Below are the code and all the weights of a small trained network. Each question names an input and a class and asks about switching units off, where a switched-off unit gives its printed mean instead of its output.

import numpy as np


def w(rows, s, z=0):
    codes = np.array(rows[::2]) - 128.0
    scale = np.full(codes.shape[1], s)
    scale[-1] = z or s
    return codes * scale


def f(y):
    return y / 2 * (1 + np.tanh(0.7978845608 * (y + 0.044715 * y**3)))


def log_softmax(a):
    a = a - a.max(-1, keepdims=True)
    return a - np.log(np.exp(a).sum(-1, keepdims=True))


def net(x, mask):
    res = np.array(x, float).reshape(1, 4) / 4 @ E
    y = f(res @ A[0][:, :-1].T + A[0][:, -1])
    res = res + np.where(mask, y, B[0][:, -1]) @ B[0][:, :-1]
    return log_softmax(res[-1] @ U[:, :-1].T + U[:, -1])


A, B = {}, {}
E = w([
[31,87,56,193,102,216,91,78,50],'x0',
[171,171,117,116,84,166,133,123,79],'x1',
[79,152,133,38,133,85,89,2,93],'x2',
[233,145,71,54,201,181,25,180,116],'x3',
],0.0091)
A[0] = w([
[135,68,135,192,51,86,189,128,106,253],'N0',
[185,102,70,83,130,211,71,88,185,114],'N1',
[106,208,147,86,154,129,165,25,26,212],'N2',
[160,120,157,186,116,179,227,186,103,169],'N3',
[169,148,174,110,114,98,54,67,112,137],'N4',
[109,106,81,96,177,210,89,232,145,219],'N5',
[179,65,193,185,80,146,194,143,143,247],'N6',
[170,149,130,153,240,162,48,171,119,231],'N7',
[143,151,157,87,195,170,56,126,94,186],'N8',
[100,121,173,86,99,111,159,10,143,252],'N9',
[122,47,83,184,108,115,190,80,169,245],'N10',
[130,99,88,116,162,98,155,71,122,174],'N11',
[143,147,129,68,254,117,49,109,58,71],'N12',
[107,121,90,86,157,127,123,127,117,11],'N13',
[104,99,152,121,188,177,135,156,173,230],'N14',
],0.0082,0.0023)
B[0] = w([
[125,100,166,170,86,137,187,159,80,234],'N0',
[181,187,63,63,164,121,106,170,148,218],'N1',
[17,151,145,140,123,62,150,116,155,253],'N2',
[158,78,145,131,190,172,159,215,146,214],'N3',
[81,144,85,147,93,125,102,2,164,191],'N4',
[186,161,100,145,119,156,72,144,89,234],'N5',
[154,108,187,131,164,154,146,176,85,218],'N6',
[205,181,3,89,216,129,79,194,153,250],'N7',
[86,179,87,83,163,194,77,117,174,225],'N8',
[83,161,115,235,34,59,91,175,199,254],'N9',
[108,110,121,183,52,107,197,200,97,217],'N10',
[101,143,83,137,144,61,98,79,126,167],'N11',
[83,53,99,5,184,101,80,80,134,254],'N12',
[157,161,149,128,116,116,134,69,147,142],'N13',
[150,161,110,138,101,123,123,171,86,166],'N14',
],0.0074,0.0083)
U = w([
[163,58,174,171,145,144,214,163,81,254],'0',
[108,144,138,156,99,2,150,93,112,102],'1',
[208,136,68,141,180,139,99,164,94,156],'2',
[105,97,65,73,203,129,99,46,165,4],'3',
],0.0091,0.0023)

Each question gives the input, the list of numbers given to net, and the class t.
The units are the neurons (one row each of A and B). Each row of codes is followed by its name. A weight is (code - 128) times the scale printed after its matrix; where a second scale follows, it is the last column's (A, B and U).
mask holds one flag per neuron, in row order. A switched-off neuron (its flag False) gives its mean, the last column of its row in B, instead of its output. The means were averaged over made-up inputs and are rounded, as every weight is.
A unit's drop is (log p(t) with every unit on - log p(t) with that unit switched off) / (log p(t) with every unit on - log p(t) with every unit switched off).
The circuit of an input: a set's keep is (log p(t) with only the set's units on - log p(t) with every unit switched off) / (log p(t) with every unit on - log p(t) with every unit switched off). Starting from the 12 units with the biggest drops (on a tie, the unit counted first), units are removed one at a time, each time the one whose removal leaves the highest keep (on an exact tie, the one counted first), for as long as the keep stays at least 0.8.
circuit, biggest first: the units of the circuit, biggest drop first
top k neurons: the k neurons with the biggest drops, biggest first
drop when u is switched off: that unit's drop, to one decimal
input [8,-8,1,-2], class 1: top 2 neurons -> (N3; N6)
input [-7,5,-4,0], class 0: circuit, biggest first -> (N1; N8; N6)
input [-3,-1,7,0], class 1: circuit, biggest first -> (N9)
input [-7,-8,-5,0], class 0: circuit, biggest first -> (N1; N6)
input [3,7,1,1], class 3: top 3 neurons -> (N10; N9; N0)
input [-5,-8,-5,0], class 0: top 4 neurons -> (N1; N8; N6; N12)
input [6,3,7,0], class 1: top 3 neurons -> (N9; N2; N7)
input [3,1,2,7], class 3: top 2 neurons -> (N12; N8)
input [0,-5,-1,-6], class 0: drop when N0 is switched off -> 0.0
input [1,-2,8,-2], class 1: drop when N9 is switched off -> 0.1
input [-2,-2,1,5], class 3: drop when N8 is switched off -> 0.2
